Below is a small trained network, with its code and all its weights. Each question gives an input and a class and asks what happens when units are switched off, that is, made to give their printed mean instead of their output.

import numpy as np


def w(rows, s, z=0):
    codes = np.array(rows[::2]) - 128.0
    scale = np.full(codes.shape[1], s)
    scale[-1] = z or s
    return codes * scale


def norm(h):
    return h / np.sqrt((h * h).mean(-1, keepdims=True) + 1e-5)


def f(y):
    return np.maximum(y, 0)


def log_softmax(a):
    a = a - a.max(-1, keepdims=True)
    return a - np.log(np.exp(a).sum(-1, keepdims=True))


def net(x, mask):
    res = np.array(x, float).reshape(1, 5) / 4 @ E
    u = 0
    for l in range(3):
        y = f(norm(res) @ A[l][:, :-1].T + A[l][:, -1])
        res = res + np.where(mask[u : u + 13], y, B[l][:, -1]) @ B[l][:, :-1]
        u += 13
    return log_softmax(norm(res)[-1] @ U[:, :-1].T + U[:, -1])


A, B = {}, {}
E = w([
[16,229,86,57,48,173,202,154,96,63],'x0',
[36,72,58,106,125,85,120,156,108,241],'x1',
[142,96,84,181,147,228,155,147,156,89],'x2',
[159,140,130,108,162,237,153,3,120,144],'x3',
[79,115,207,196,69,122,97,132,101,146],'x4',
],0.0059)
A[0] = w([
[84,119,153,138,155,58,4,194,110,86,86],'L0N0',
[133,87,121,93,38,85,163,18,112,199,119],'L0N1',
[77,100,68,58,169,103,94,17,145,41,146],'L0N2',
[109,111,158,177,57,135,111,136,147,152,23],'L0N3',
[93,124,254,170,76,57,187,76,85,148,117],'L0N4',
[139,141,98,134,139,113,108,112,161,18,137],'L0N5',
[168,101,141,128,196,89,115,162,200,149,175],'L0N6',
[70,118,83,175,100,160,87,125,90,49,172],'L0N7',
[116,149,153,118,129,76,82,187,234,63,90],'L0N8',
[85,101,158,155,140,109,177,105,87,75,69],'L0N9',
[146,49,192,146,150,177,80,105,221,149,70],'L0N10',
[109,56,166,91,124,144,103,37,112,81,2],'L0N11',
[169,71,199,86,159,127,78,136,141,170,196],'L0N12',
],0.0061,0.0022)
B[0] = w([
[85,110,82,156,84,127,162,109,220,115,232],'L0N0',
[142,125,121,131,85,93,133,82,102,76,207],'L0N1',
[142,129,165,174,185,87,120,211,53,84,195],'L0N2',
[93,96,131,63,97,191,149,176,187,234,173],'L0N3',
[254,92,151,17,154,157,77,203,166,147,243],'L0N4',
[139,85,161,194,129,117,128,163,138,152,195],'L0N5',
[50,181,119,72,172,179,106,160,161,101,248],'L0N6',
[103,232,84,192,145,221,126,122,211,119,205],'L0N7',
[176,35,136,175,120,77,200,132,111,91,203],'L0N8',
[185,163,105,143,213,77,74,207,154,154,151],'L0N9',
[88,160,95,166,151,108,78,141,211,126,241],'L0N10',
[116,40,140,150,105,156,155,83,194,94,162],'L0N11',
[62,247,71,161,120,51,125,76,125,118,253],'L0N12',
],0.0051,0.0045)
A[1] = w([
[160,153,70,188,121,155,139,112,143,98,114],'L1N0',
[118,141,108,98,125,174,137,64,83,110,55],'L1N1',
[86,102,66,108,96,181,17,146,61,152,115],'L1N2',
[41,86,102,91,144,96,119,174,120,197,87],'L1N3',
[115,150,104,161,126,111,126,107,155,127,167],'L1N4',
[71,198,132,72,102,122,231,159,148,70,171],'L1N5',
[92,88,58,116,163,104,172,87,123,149,190],'L1N6',
[151,137,137,75,194,163,158,2,122,117,248],'L1N7',
[75,119,91,153,135,150,129,159,159,180,188],'L1N8',
[143,131,95,63,210,52,189,128,117,93,38],'L1N9',
[129,159,148,133,139,180,105,46,103,184,143],'L1N10',
[138,171,179,117,110,83,119,103,144,74,72],'L1N11',
[133,149,132,143,138,138,46,135,117,188,245],'L1N12',
],0.0071,0.0018)
B[1] = w([
[227,174,95,117,71,73,89,162,63,212,220],'L1N0',
[128,99,160,178,93,89,82,162,211,78,167],'L1N1',
[123,166,196,192,156,210,98,74,123,172,189],'L1N2',
[194,132,194,86,182,171,251,51,58,146,247],'L1N3',
[104,81,134,120,89,75,192,116,93,146,200],'L1N4',
[66,135,181,154,169,59,68,118,220,147,254],'L1N5',
[102,142,185,220,98,136,183,152,59,139,219],'L1N6',
[55,69,163,152,54,45,148,242,149,151,245],'L1N7',
[197,113,99,178,169,165,120,126,88,87,253],'L1N8',
[249,140,198,39,86,196,73,186,193,177,205],'L1N9',
[22,3,97,43,196,61,193,189,98,71,192],'L1N10',
[187,181,154,164,86,170,159,61,28,137,189],'L1N11',
[58,218,118,48,128,234,99,186,170,64,216],'L1N12',
],0.0052,0.0049)
A[2] = w([
[141,157,129,174,111,104,29,149,194,132,232],'L2N0',
[104,123,122,128,113,109,159,99,71,190,112],'L2N1',
[104,61,103,155,93,129,188,172,141,103,129],'L2N2',
[144,104,170,155,99,81,141,152,125,54,169],'L2N3',
[184,142,143,117,111,157,115,182,142,144,105],'L2N4',
[147,103,68,161,190,89,96,89,136,135,252],'L2N5',
[214,173,169,165,98,116,99,113,133,64,26],'L2N6',
[82,71,149,134,103,173,81,61,93,96,198],'L2N7',
[92,190,130,125,131,127,142,120,100,92,31],'L2N8',
[55,178,152,163,85,161,104,160,141,70,163],'L2N9',
[162,163,139,22,69,81,128,119,96,158,163],'L2N10',
[112,89,130,115,47,199,64,109,180,148,38],'L2N11',
[167,136,2,191,92,198,141,104,115,121,75],'L2N12',
],0.008,0.0014)
B[2] = w([
[90,157,109,112,163,135,135,110,94,112,255],'L2N0',
[205,141,135,164,121,184,203,63,68,115,163],'L2N1',
[171,103,133,65,71,54,120,104,166,128,196],'L2N2',
[149,78,69,141,113,127,191,107,75,154,215],'L2N3',
[126,111,135,109,178,211,112,180,143,174,198],'L2N4',
[55,188,196,95,103,85,150,70,154,70,177],'L2N5',
[85,108,144,114,99,164,162,77,79,187,216],'L2N6',
[213,114,121,84,148,56,179,189,151,124,151],'L2N7',
[106,154,144,127,208,114,164,97,117,155,146],'L2N8',
[135,117,133,114,189,84,100,101,137,150,220],'L2N9',
[135,105,66,194,99,169,1,138,150,56,199],'L2N10',
[189,126,105,84,135,149,136,223,167,145,163],'L2N11',
[134,129,113,127,8,162,48,96,89,45,178],'L2N12',
],0.0075,0.0073)
U = w([
[10,221,173,145,214,66,109,64,183,116,158],'0',
[139,26,122,124,40,7,205,160,169,129,105],'1',
[165,131,187,186,92,205,197,62,28,200,103],'2',
[131,134,111,159,13,158,2,113,116,54,249],'3',
[165,114,159,75,180,191,75,243,191,204,4],'4',
],0.0087,0.0017)

Each question gives the input, the list of numbers given to net, and the class t.
The units are the neurons (one row each of A and B). Each row of codes is followed by its name. A weight is (code - 128) times the scale printed after its matrix; where a second scale follows, it is the last column's (A, B and U).
mask holds one flag per neuron, layer by layer. A switched-off neuron (its flag False) gives its mean, the last column of its row in B, instead of its output. The means were averaged over made-up inputs and are rounded, as every weight is.
A unit's drop is (log p(t) with every unit on - log p(t) with that unit switched off) / (log p(t) with every unit on - log p(t) with every unit switched off).
The circuit of an input: a set's keep is (log p(t) with only the set's units on - log p(t) with every unit switched off) / (log p(t) with every unit on - log p(t) with every unit switched off). Starting from the 12 units with the biggest drops (on a tie, the unit counted first), units are removed one at a time, each time the one whose removal leaves the highest keep (on an exact tie, the one counted first), for as long as the keep stays at least 0.8.
circuit, biggest first: the units of the circuit, biggest drop first
most important unit: the unit with the biggest drop
k most important neurons: the k neurons with the biggest drops, biggest first
top k neurons in layer l: the k neurons of layer l with the biggest drops, biggest first
input [5,-6,0,3,-8], class 4: top 2 neurons in layer 2 => [L2N4; L2N1]
input [7,-7,-4,6,-5], class 0: most important unit => L1N5
input [7,-7,1,8,2], class 1: 2 most important neurons => [L1N7; L1N10]
input [7,-3,-1,-6,-8], class 4: circuit, biggest first => [L1N9; L2N4]
input [-5,-1,-6,2,5], class 3: 2 most important neurons => [L0N4; L0N12]
input [7,2,6,-5,8], class 4: circuit, biggest first => [L0N12; L0N3; L2N11]
input [2,-1,8,6,-8], class 3: top 4 neurons in layer 0 => [L0N4; L0N6; L0N5; L0N2]
input [4,1,4,-7,8], class 4: circuit, biggest first => [L0N3; L0N4; L0N12; L2N11]
input [-6,6,4,-2,6], class 0: 3 most important neurons => [L0N10; L0N12; L1N9]
input [-3,-3,6,6,6], class 1: circuit, biggest first => [L1N10; L1N7; L2N7; L2N2]
input [-3,6,0,-4,8], class 4: top 3 neurons in layer 0 => [L0N4; L0N3; L0N8]
input [6,7,6,-5,1], class 2: circuit, biggest first => [L1N3; L1N2]
input [8,0,-4,-6,-2], class 0: 2 most important neurons => [L1N5; L1N7]
input [4,0,-5,6,1], class 1: most important unit => L1N7
input [6,-4,6,-8,3], class 1: top 2 neurons in layer 2 => [L2N2; L2N3]
input [-4,6,7,-5,-7], class 3: 3 most important neurons => [L2N12; L1N8; L1N5]
input [-1,6,7,-6,-3], class 3: circuit, biggest first => [L2N12; L1N8; L1N7]
input [6,2,-5,7,-4], class 1: circuit, biggest first => [L1N7; L0N6; L1N1]
input [-6,1,-7,5,-6], class 3: 4 most important neurons => [L1N9; L2N10; L0N12; L1N5]
input [3,7,5,-1,-5], class 2: most important unit => L1N3
input [6,8,-5,-1,-7], class 2: circuit, biggest first => [L1N3; L2N1]
input [-2,6,-2,6,0], class 1: circuit, biggest first => [L0N1; L1N7]
input [-4,3,-6,-3,6], class 3: 4 most important neurons => [L2N10; L0N4; L0N12; L1N3]
input [-7,7,5,0,7], class 0: circuit, biggest first => [L0N12; L2N5]
input [-8,-7,5,2,6], class 0: 2 most important neurons => [L0N10; L0N12]
input [6,-4,-5,0,-8], class 4: circuit, biggest first => [L1N9; L2N4]
input [-6,-8,-3,2,-8], class 2: most important unit => L2N6
input [2,3,2,1,-3], class 2: 2 most important neurons => [L0N4; L0N6]
input [6,-6,-5,-1,-7], class 4: 3 most important neurons => [L1N9; L0N12; L2N4]
